-0.33  1.47  0.06  1.01 -1.15  0.94  0.62  1.64 -0.53 -0.34 -0.13  2.00  0.52  0.43 -0.52  2.88 -0.41 -0.93  0.62 -0.18  0.69 -4.22 -0.10  0.29  0.96 -0.85  0.37 -0.88  2.00  0.34 -1.25  2.86  0.17  1.05 -0.02  1.43 -0.02 -0.72  2.54 -2.38 -0.06  0.27  2.84 -0.39 -0.35 -1.61  0.53 -0.04  0.79 -1.33  2.30  1.33 => fes.<85>
-0.94  0.30 -0.03 -1.76 -0.62 -0.71  0.11  0.00 -0.27 -0.63  0.93 -2.34 -0.29  0.97 -0.61 -2.49 -0.92 -0.76 -0.28  1.17  0.31 -1.62 -0.15  0.77 -4.50 -0.24 -1.66  1.42  0.55  1.02 -0.33 -0.18 -0.20 -0.66  1.02 -1.05  0.23  0.87 -0.63  0.38  0.28 -0.25 -2.80 -0.47  1.33 -1.20  0.16 -2.30  0.98 -0.13 -0.84 -1.20 => Vun.<89>
 0.74  3.70 -0.75  0.87 -1.85  2.01  0.26  0.05  0.69  0.42  0.16  1.16  5.99  0.52 -1.11  2.72 -1.41  0.01 -0.50  1.13 -0.13  0.19  0.15  0.00 -3.54 -1.38  1.22 -4.35  1.26 -0.05 -0.11  0.91 -1.88 -0.19  1.18  2.05 -0.31  0.47  1.82 -4.88 -0.50  1.61 -1.36  0.00  0.38  0.97  1.21  0.84  0.83 -0.88  1.60  0.95 => fes.<96>
-0.77  3.48 -0.51 -0.86  0.23  1.29 -0.48 -0.72 -0.64 -0.51  0.77  0.75 -0.86  0.94 -1.11  1.04  0.85 -0.21 -0.01  1.16 -0.20 -0.97 -0.05 -0.36 -0.44  0.25 -0.52 -0.40  0.94  0.35 -1.32  1.15 -0.91  0.77 -0.15  0.57 -0.34  1.62  1.08 -4.33  0.09  0.19  2.48 -0.79 -0.87 -1.15  0.28 -0.15 -0.11  0.11  0.80  1.03 => fes.<97>
-0.43  2.46  0.08 -2.69  0.69  0.49 -0.10  0.46 -0.35  0.06  0.11 -2.52 -0.63 -0.36 -2.39  0.01 -1.50 -0.28 -0.09  1.99  0.05 -4.75  0.18 -0.48 -3.29  0.14 -1.41  1.06 -0.12  1.51 -0.68  0.98 -0.58  0.22  0.07  1.15 -0.48  1.98  0.33 -0.50 -0.15 -0.29 -0.26  0.30  0.42 -0.08  0.61  0.32  0.00 -0.23 -1.09 -0.08 => Vun.<92>
-0.29  3.06 -0.14  0.10  0.65  2.02  0.95  1.02  0.02  0.38  0.79  0.54  2.41  0.03  0.14  3.71  1.03 -0.03  0.03  0.98  0.19  2.16 -0.15  0.07  1.51  0.16  2.73 -3.10  1.41 -0.99 -0.33  3.27 -0.60 -0.23 -0.43  1.28  1.33 -0.35  5.06  0.13 -0.04  0.31 -1.44  0.04 -1.04 -0.23  1.11 -0.41  0.06 -0.22  1.33  1.32 => fes.<96>
-0.41 -0.24 -0.97 -1.87  0.62 -0.02  1.63 -1.34  0.10 -0.02  0.68 -0.54 -1.19  0.36 -2.39  0.53 -0.79 -0.62  0.13  1.16  0.61  0.67  0.16  0.54 -3.14  0.00 -0.59  1.44  1.89  0.91 -0.63 -0.23  0.51 -0.28 -0.62 -1.80  0.87 -0.67  0.23 -0.79 -0.59  0.02  0.07  0.33  0.45 -1.60 -0.02 -0.44  0.46  0.03 -1.96 -0.25 => Vun.<98>
-1.06 -0.85  0.11 -2.46  0.50  0.19  0.48  0.20  0.18  0.19  0.93 -2.36 -1.72 -0.43 -0.68 -1.13 -0.09 -0.27 -0.53  2.11  0.11 -1.52  0.59  0.33 -1.98  0.46 -0.12  0.95  0.21  0.50 -0.02 -0.86 -0.24 -0.88 -0.04  0.04  0.75  1.05  1.25  1.57 -0.25 -0.63 -0.69 -0.42  0.56  0.07  0.19  0.52  0.19 -0.16 -3.03 -0.90 => Vun.<98>
-1.30  4.01 -0.11  0.23 -0.27  1.60  0.20  0.93  0.43  0.64 -0.28  0.48  0.80 -0.37  0.91  1.55  0.26  0.29  0.14  1.42  0.03 -0.62 -0.06 -0.17 -1.45 -0.79  2.04 -2.27  3.33 -0.40 -0.67  1.60 -0.79  0.39  0.28  1.77  1.50  0.50  3.59 -5.57 -0.15  0.91 -2.22 -0.10  0.14  0.25  1.12  1.03  0.59 -0.54  2.35  1.62 => fes.<96>
-0.76 -0.63  0.33 -2.16  0.21 -0.48 -0.05  0.21 -0.25 -0.34 -0.05 -2.04  0.30  0.02 -2.20 -0.82 -1.22  0.10 -0.10  1.36  0.25 -1.79  0.07  0.44 -2.72  0.36 -2.34  1.93 -0.54  0.86 -0.32  1.36  0.37 -0.35 -0.30 -1.11  0.38  1.31 -0.02  0.16  0.24 -0.65 -0.60 -0.14  1.41  0.15  0.06  0.41  0.27  0.52 -0.41 -0.71 => Vun.<92>
-0.38 -1.67 -0.01 -1.06 -0.26 -0.11  1.40  0.61  0.04  0.23  0.60 -3.23  1.50  0.08 -0.47 -0.70 -0.15 -0.04  0.61  1.58 -0.66 -0.85  0.48  0.47 -1.59 -0.03 -0.92  0.53  0.33  0.60  0.90  1.62  0.03 -0.98 -0.13 -0.32  0.77  0.18  0.45  4.92 -0.57 -0.40 -2.41  0.35  1.17  0.91  0.24 -1.33  0.27 -0.40 -2.42 -1.42 => Vun.<98>
-0.22  1.30 -0.93 -1.29 -0.59  0.74  1.02 -0.54  0.25 -0.74  0.41 -1.31  0.07 -0.59 -2.03  0.18 -0.08 -0.72 -0.42  2.26  0.68 -0.12  0.09  0.30 -3.25 -0.15 -1.19  2.20  0.87  1.49 -0.65  0.32 -1.04 -0.59 -0.41 -1.64 -0.44  0.58  0.08 -1.52 -0.62  0.18  1.44 -0.08  0.57 -0.87  0.74 -0.28  0.42  0.20 -1.79 -0.69 => Vun.<89>
 0.24  1.31  0.21  1.46 -1.11  1.44  0.95  0.93 -1.14 -0.05 -0.65  0.82  2.34  0.41  1.35 -0.73  1.35 -0.15  0.82  0.09  0.16 -0.64  0.17  0.23  1.94  0.00 -0.38 -2.43  1.62 -0.21  0.27  2.09 -0.10  0.75  0.45  1.76  0.39 -0.56  1.89 -1.04  0.09  0.22  1.05 -0.85 -0.24 -0.01  0.89  0.14  1.09 -0.61  1.22  0.97 => fes.<85>
 0.30  2.63 -0.10 -1.25 -0.08  1.30  0.10 -0.03 -0.51 -0.20  0.33 -1.05 -1.16 -0.54 -0.98  1.18 -0.73  0.15  0.39  1.98  0.03 -5.81  0.34 -0.16 -1.69  0.23 -0.76 -0.90  1.24  0.41 -0.95 -0.24 -1.19  0.44 -0.76  1.97 -0.77  1.15  0.66 -2.37  0.07  0.11  1.59 -0.72 -0.35 -0.06  0.51  1.05  0.17 -0.96 -0.27  0.08 => fes.<97>
 0.72  2.50  0.12  0.06 -0.93  1.85  1.20  1.52 -0.45 -0.05 -0.22  0.51  4.18  0.18 -2.30  3.17 -0.64 -0.07  0.47  0.67  0.17 -2.34 -0.31  0.20 -1.21  0.03  0.44 -2.39  0.91  0.91 -0.64  2.88 -1.25  0.08  0.02  1.29 -0.33  0.45  1.63 -0.27 -0.27  0.22  2.45  0.11  0.26 -0.24  0.52  0.10  0.60 -0.76  1.45  0.44 => fes.<96>
-0.71  0.09 -0.27 -2.37 -0.16  0.43  0.76 -0.83  0.09 -0.07  1.10 -4.33 -0.90 -0.27 -0.52 -3.81  0.28 -0.61 -0.65  2.56  0.59 -0.37  0.40  0.81 -4.23 -0.14 -2.31  2.13  0.92  0.58  0.31 -0.24 -0.50 -1.18  0.27 -1.53  0.96  1.37 -0.09  1.88 -0.31 -0.37 -3.58 -0.23  0.93 -0.40 -0.08 -2.04  1.18 -0.25 -2.99 -1.93 => Vun.<98>
 0.32  1.16 -0.58 -2.33 -0.86  0.71  3.00 -0.32  0.02 -0.75  1.07 -3.21 -1.85 -0.66 -2.26  1.77 -0.77 -1.18 -0.25  1.61  0.40 -7.19  0.84  0.51 -3.39 -0.28 -1.34  2.89  1.98  1.16 -0.58  1.21  0.06 -0.25 -0.26 -0.28 -0.90 -0.37 -1.06  2.31 -0.80 -0.14  1.75 -0.08  0.61 -0.98 -0.01 -1.36  1.40  0.01 -2.76 -1.93 => Vun.<98>
-0.64  2.17 -0.35  0.30 -0.57 -0.45 -0.12  2.24  0.13  0.27 -0.46  1.31 -0.56  0.15 -1.23  2.35 -1.50 -0.62  0.88  0.38  0.39 -4.62 -0.01 -0.05 -0.69  0.10  1.11 -0.02  0.66  0.35 -1.77  2.66 -0.85  0.71 -0.04  1.49  0.35  0.30  2.24 -4.04 -0.28  0.43  0.65  0.01 -0.42 -0.22  0.63  1.63  0.68 -0.62  3.05  0.93 => fes.<85>
 0.03  3.24  0.12 -0.10  0.08  1.14  0.00  0.71 -0.01 -0.32 -0.23  0.18  1.16 -0.85 -0.28  1.12  0.06 -0.26 -0.10 -0.22  0.02  1.25  0.54 -0.11 -0.80  0.00  0.41  0.20  0.95  0.28 -0.05  1.50 -1.24  0.22 -0.52  0.40  0.11  0.68  0.24 -1.14 -0.43  0.68  0.61  0.55 -0.62 -0.38 -0.07 -1.56  0.23  0.08  0.90 -0.09 => fes.<97>
